[ -96.5 -124.7  150.0 -112.6  -41.6 -108.6  -80.2  -62.1   -3.9  -80.4
  -81.5  -67.5]
The entry just left of -112.6: 150.0
Give the entry just left of -80.2.
A: -108.6

a = array([165,  29,  30,  37,  60,   4, 235,  60])
The third smallest entry: 30
Give the first entry from the right.
Answer: 60

Questions about the matrix below.
1) What is the smallest entry in the first row?
2) What is the entry in the top-left corner?
3) What is the smallest entry in the last column?
4) What is the smallest entry in the last row?
5) What is the bottom-right entry?
6) What is the entry directly below the largest entry?
7) What is the top-right entry?
8) What is the largest entry in the first row?
[[ 1 -2  4  7 14 21 18 20  7 51 15 24  2 28]
 [ 3  2  1 20 30  7 28 31 -2 10 43 39  0 19]
 [ 3  1  4  2 13  9 24 22 13 12 11 21  1 31]
 [11  8  4 11 12 11 25 18  7 38 17 48 18 25]
 [-1  0 28 24 17  6 19 13 -1 17 18 22  2 35]
 [-1 10 25 31 62 12 37 42  7  9 16 32  9 34]
 [16 -8  2 20 11 18 19 20  4 12 14 19 15 26]
 [12 21  3 17 19  6 24 17 -8 54 15 18 14 29]
 [ 2 -3 10 29  9  8 23 22  2 26 16 19  6 20]
 [-2 -3  6 14 16 10 59 33 -6 26 24 19  7 18]
 [ 0 16  5  8 27 13 30 30 -2 22 20 20  7 21]
 [ 7 -2 15 28 29  9 23 17  4 12 25 19 49 23]]
1) -2
2) 1
3) 18
4) -2
5) 23
6) 11
7) 28
8) 51

Read these off the array that follows. Rows and columns are numbered from 1.
1) The entry in the top-left corner?
2) The bottom entry of the column that holds the smallest entry?
3) The entry just left of -1.297?
4) The bottom-left entry?
5) The entry at row 3, column 1?
6) The entry directly above the largest entry?
7) The entry in row 3 and column 3?
8) The entry in row 2 and column 1?
-0.880,-1.092,0.853,1.058,-0.839,-1.290,-0.460,1.065,-2.154,0.424
-0.471,-0.618,0.643,0.825,-0.468,-0.705,-0.136,0.772,-1.300,0.360
-1.026,-1.266,0.970,1.193,-0.960,-1.496,-0.559,1.214,-2.482,0.478
-1.128,-1.212,-0.439,-0.360,-1.116,-1.297,-0.964,-0.354,-1.637,-0.610
-1.144,-1.228,-0.432,-0.365,-1.129,-1.330,-0.993,-0.341,-1.670,-0.607
-1.170,-1.273,-0.325,-0.225,-1.148,-1.368,-0.965,-0.222,-1.790,-0.535
-1.193,-1.294,-0.329,-0.244,-1.149,-1.394,-1.004,-0.224,-1.814,-0.540
-1.133,-1.215,-0.444,-0.378,-1.127,-1.319,-0.986,-0.355,-1.647,-0.614
0.017,0.292,-2.263,-2.520,-0.071,0.540,-0.522,-2.537,1.672,-1.701
0.015,0.087,-0.525,-0.623,0.003,0.110,-0.161,-0.584,0.409,-0.388
1) -0.880
2) -0.584
3) -1.116
4) 0.015
5) -1.026
6) -1.647
7) 0.970
8) -0.471

Read these off the matrix that follows. Indices start at 1.
1) Which number is the entry directly above -44?
2) Which number is the entry just right of -40?
3) Which number is the entry in row 1 and column 2?
4) Which number is the entry just left of -6?
5) Which number is the entry at row 2, column 2?
6) Which number is the entry just right of -62?
7) Which number is the entry directly below -27?
8) Which number is the entry at row 3, column 1?
[[-52  30 -33  34  40  -6  48 -31 -19  21 -53 -13  52]
 [  3  22   8  22  24  14  25   8  10  19   3  12  26]
 [ 67 -40  43 -44 -51   8 -62  41  24 -27  69  16 -68]
 [-34   2 -25   3   5 -14   9 -25 -20  -3 -34 -17  10]]
1) 22
2) 43
3) 30
4) 40
5) 22
6) 41
7) -3
8) 67

[[9.173, 4.413, -18.663, 12.297, 5.452, 5.135, 14.333, 10.926, 16.034, 5.555, 5.514, 4.582, 3.535],
 [9.750, -2.037, -8.595, 3.473, 7.505, 5.174, 7.320, 2.114, 3.280, 3.772, 4.230, 8.086, 5.754],
 [-12.757, -2.022, 20.076, -9.786, -6.960, -7.120, -14.542, -12.503, -15.935, -6.239, -4.510, -8.205, -8.986]]
Indices start at 1.
The largest entry: 20.076
The entry at row 3, column 2 is -2.022
Read off the entry directly below the centre entry.
Answer: -14.542
The entry in row 1 and column 2: 4.413
The entry in row 3 and column 1 is -12.757
Read off the entry directly below 9.173.
Answer: 9.750
The entry just right of 4.582: 3.535
Read off the entry in the top-left corner.
Answer: 9.173
Read off the entry just left of 4.230.
Answer: 3.772
Read off the entry just left of 3.772.
Answer: 3.280
Read off the top entry of the column that holds the smallest entry.
Answer: -18.663
The entry directly above -6.960 is 7.505
Read off the entry directly below the smallest entry.
Answer: -8.595
Read off the entry just right of the largest entry.
Answer: -9.786
Read off the entry just left of 8.086.
Answer: 4.230
The entry just right of 5.514: 4.582
Read off the entry at the centre.
Answer: 7.320
Read off the entry just right of the smallest entry.
Answer: 12.297
Read off the entry just right of the centre entry.
Answer: 2.114

[[-11   4  -5 -18 -23 -13 -15  23  18  -3  -2]
 [ 15   5  10  28 -10 -19 -16  10 -41   8 -18]
 [ 22   2  -5   6  -7 -18 -13  14 -31  -1 -28]
 [ 56 -19 -14 -18  51   0  18 -14 -27 -21 -52]
 [ 15  20 -23  35 -36  -5 -14   8 -61  19  -6]
 [ 18   0  -6  -6  -6 -18 -13  17 -17  -5 -27]
 [ -9 -11  17 -30   7 -17  -9  18  39 -15 -11]
 [  1   6  -9  -6 -21 -14 -15  20  -5   0 -10]
 [  4 -14   5 -43  11 -18  -7  20  36 -21 -25]
 [ -7   4 -43 -47 -16  16   9   8  35 -10   7]
 [ 23  19 -50  10 -33   7  -3   5 -50  11 -10]]
Rows and columns are numbered from 1.
The entry directly above the largest entry is 22
The top-right entry: -2
The entry just right of 56 -> -19
Report the entry directly below the smallest entry.
Answer: -17
The entry just left of the centre entry: -6
Report the entry in row 1 and column 2.
Answer: 4
Report the entry in row 1 and column 3.
Answer: -5
Report the entry in the top-left corner.
Answer: -11
The entry directly above the centre entry is -5
Report the entry at row 2, column 1.
Answer: 15
The entry directly above the smallest entry -> -27
The entry directly above 28 -> -18
The entry in the bottom-left corner: 23
The entry in row 2 and column 2 -> 5
The top entry of the column that holds the smallest entry is 18
Report the entry just left of -25.
Answer: -21
The bottom-right entry: -10
The entry at the centre is -18
The entry directly above -1 -> 8
The entry just right of the centre entry -> -13
Report the entry directly above -36.
Answer: 51
Report the entry just left of 39.
Answer: 18
Report the entry directly below the largest entry.
Answer: 15
The smallest entry: -61

Questions about the table below. Rows and columns are numbered from 1.
1) Which number is the entry at row 3, column 3?
2) Which number is the entry in row 1 and column 1?
3) Which number is the entry in the bottom-right corner?
4) Which number is the entry directly below the centre entry?
5) Which number is the entry in the top-right corner?
6) Which number is the bottom-left entry?
7) Which number is the entry directly above the centre entry?
[[4 8 3 4 3 2 7 7 3 1 5]
 [3 9 2 4 3 3 6 5 4 1 7]
 [4 8 4 5 3 4 6 6 4 2 6]
 [5 8 4 6 4 3 7 7 4 1 6]
 [4 9 3 5 2 3 6 7 3 1 5]]
1) 4
2) 4
3) 5
4) 3
5) 5
6) 4
7) 3

x =
[[ 49 -29  41 -21   9   4 -54 -23]
 [-43 -34  23  25  37   2  34 -61]
 [-18  39   7 -36  -2  15 -30  41]
 [-25  17  56  14 -20 -15  49  39]
 [-37 -15  39 -11  42 -32  49 -46]
 [ 37  48 -21  15  18   2 -17  46]
 [-21 -31  46 -16  43  11  19   2]
 [ -9  10 -29  12 -25   2   2  77]]
Report the last entry, reading row by row.
77
The first entry in reading order is 49
Report the 1st entry on the diagonal from the top-right corner.
-23
The smallest entry in the first row: -54
The third-last entry, reading row by row is 2
Report the entry directly below 19.
2
Report the bottom-left entry.
-9
Report the entry directly above 42.
-20
The 5th entry from the end, reading row by row is 12
Report the entry directly below -37.
37
Report the entry directly above -32.
-15
The 5th entry in reading order is 9
The first entry of the smallest entry's row is -43
Report the smallest entry in the last row.
-29
The entry just right of 56: 14
Report the entry just right of 17.
56
The smallest entry in the last column: -61
The second entry in reading order -> -29
Report the 2nd entry on the diagonal from the top-right corner.
34

m = [-40  50  24  12 -41 -35  -1 -84 -77]
What is the 3rd entry from the right?
A: -1
The maximum: 50
What is the 1st entry?
A: -40
What is the minimum?
A: -84
